[[6802 8192 4938 6763 9087]
 [4796 5562 4900 6211 5320]
 [4549 5742 2733 6864 1663]] => 4900

[[202 738 759 702 739]
 [409 743 676 539 735]] => 676

[[214 672 262 207 467]
 [244 508 464 363 557]
 [154 811 558 672 680]] => 464

[[ 63  65  56 166 216]
 [ 64 102 218 206 213]
 [ 56  66  60  62 210]] => 218

[[1233 5606 5710 3146 4961]
 [1429 2366 3736 9026 1892]] => 3736

[[81 75 69 48 59]
 [ 9 66 85 82 65]
 [41 67 20 16 20]] => 85
---
[[ 26  13   9  -2 -28  11   3  -7 -35 -17 -36 -55]
 [ 43 -16 -31  14 -36  -3  10  -3  68   4   8 -10]
 [-18  -6   2 -11 -30   0  10  -6  24  -8  12  54]
 [ 17 -24  -1  -1 -17  -4 -14  -4 -58 -64  -1  20]
 [ 28   2  -9  -7  45  11   0  36  -9   1  13 -23]
 [-21 -19  10   1 -28   4  -5 -45  33  23  14 -49]
 [  7  10 -15  13  -6  10   3  16 -47  20  -6 -20]
 [-39  -6 -14   9 -31  -1   3 -86  19 -15   4  21]
 [-71  -1   5 -43   1 -15   3  -4  65  11  12 -57]
 [ -4  -4  18 -26   8  -5  15 -12  47  10  18 -66]] gives 26

[[ 28 -52 -13  62   9  42 -12]
 [ 22  60  32   8 -33  49 -57]
 [-35  38 -33  22  38  64 -35]
 [-53  -3 -52 -50  51 -11  37]
 [-57  39 -48 -28  66  31   0]
 [-43 -36 -26 -47  16 -51  28]
 [-14 -13  57   8 -52 -28 -46]
 [-31 -24 -38 -51  39 -32  50]] gives 28

[[ -6  -2 -10   0 -25   7   9 -51 -23  21  -9]
 [  8   8  -3   9 -26  -7  19  11  -9  23 -13]
 [  7   2 -12  -3 -27  -1   0 -47  -1 -12  -2]
 [  1  -9 -11   2 -43  -5  -6 -23   8   3  -1]
 [ -8  -7   0   1   5 -37  10  82   6 -20 -10]
 [ -1   5   7   3  20  -2 -14  46  10  -3   2]
 [-12 -15  -2   4  -1  16  -3 -11  -8   6  16]
 [ -2  -9 -10  -9   0  27  -1  21   5  48  12]
 [  8  18   4   6 -41 -18   7  24   3  31   8]] gives -6

[[ 63 -33 -29 -12  25   2  44 -11]
 [ 53   2   1   5  11  10  19  26]
 [ 34 -33 -39 -27  33  -6  17 -18]
 [ 62 -31  -2  -8  13   4  31  47]
 [-17  51 -42 -25 -16  -2 -12  39]
 [ 72 -42  25   3  26   3  38  45]
 [ 74 -35  15 -27 -51  -5 -21  45]
 [ 47  -6  36  -7  21   4  43  25]
 [ 43 -44 -33 -22  29  -2  29  -5]
 [ 51 -44  16  -6   8  -2  22  62]
 [ 21 -26  29 -17 -10   8   1  64]] gives 63

[[ 69   8  69  24 -54 -22 -42 -41  18]
 [ -3   1  -3   2  -2  -2  -7   1  -6]
 [-15   4 -15  -9   9  -1  -7  -1   2]
 [ -4  -3  -4  -2   4   9  -5  -4  12]
 [ -2  -5  -2   4  -1   1   2   1   3]
 [ -3   2  -3  -7   3  -3  -1   0   1]
 [ -4  -4  -4   6  -4   2  -5  -2   1]
 [-12  -2 -12  -2  -1 -16   1   4   0]
 [ -1   6  -1   5   8  -3  -7   5   0]
 [  0   5   0  -3   4  -7   1  -1   3]] gives 69

[[  0   9   3  14  36  14]
 [ 27  10   6  -2 -21  40]
 [ 29 -34 -34   0 -23 -29]
 [-46  47  37  20  39  21]
 [  1 -11   4  75  15 -16]
 [ 49 -47 -45  13 -38 -30]
 [-25  31  19   1  26  18]] gives 0
---
[[ -9  83 -48  -3 -60 -28  77]
 [-44   2 -46 -32 -33 -39  11]
 [ 46 -45  73  49  63  67 -41]] ans = 11

[[30 -3 37 45]
 [62  8  8 83]
 [34  2 22 46]] ans = 83

[[-19   4  24  43  64  29]
 [-18  10  29   1  30  36]
 [ 22 -10 -27 -62 -60  18]] ans = 36

[[ 61  36 -58 -52 -30]
 [ 21  88 -29  51  57]
 [-35 -23  -5 -44  60]] ans = 57

[[-66 -41 -18  55  -3  32]
 [-66  14   7 -22   1 -11]
 [-66  56   6  51   0 -76]] ans = -11

[[ 24 -30 -27  14  14]
 [ 20  19  15   0 -19]
 [-25  10  29  74  38]] ans = -19

[[  6  31 -10 -55 -76  -3]
 [-20  60 -57 -66  11 -52]
 [ 59  29  11   2 -68 -39]] ans = -52

[[  0 -20   0 -45   1]
 [ 31  32  19   0  -3]
 [ 10 -10  -3 -84  42]] ans = -3

[[ -2  79 -22  57 -50]
 [ 24 -16  74 -21  34]
 [ -4  54 -60  -7 -77]] ans = 34

[[ 12 -25 -34 -22 -41  13]
 [  5  16  -3 -36 -46 -72]
 [ 36 -68  21  80  32  30]] ans = -72
---
[-1.6 -1.4 -0.7  1.0 -1.5] out 1.0
[ 0.05  0.12 -0.01 -0.09] out -0.01
[ 0.043  0.036  0.142 -0.102  0.102  0.005] out 0.102
[ 10.8 -14.5   2.8  -6.3] out 2.8
[ 179.19 -124.94 -135.05  -46.30] out -135.05
[ 0.149 -0.080  0.138 -0.059 -0.140 -0.039 -0.042] out -0.039
[-131.324  -54.220   48.270 -110.050 -151.740   59.957  107.785] out 59.957
---
[[ 45 -36 -57  27 -23]
 [  0 -35  63  37 -30]
 [-20  29 -48  11  23]] 63, 63

[-44  24 -23  68  30] -23, 68

[ 36 -48 -35  49  44  48  67] 49, 67

[[-38  -5   0  82  10  20  16]
 [-11  -3  24 -33 -43  44  63]
 [ 55  23 -35 -19  33 -50  30]] -33, 82

[ 39 -88  55  62 -59] 55, 62

[[ 37 -31  -4  -7  49]
 [-12  12   3 -70   1]
 [ 20  20 -24 -63 -47]] 3, 49

[[-80  16 -19 -19   7]
 [-33 -64  89 -45 -28]
 [-88 -54  67  78   0]] 89, 89

[ 47 -86  30  77  46] 30, 77

[[-19  67 -28 -19  35]
 [-15  41 -52  13  19]
 [ 53  28 -11  26 -14]] -52, 67
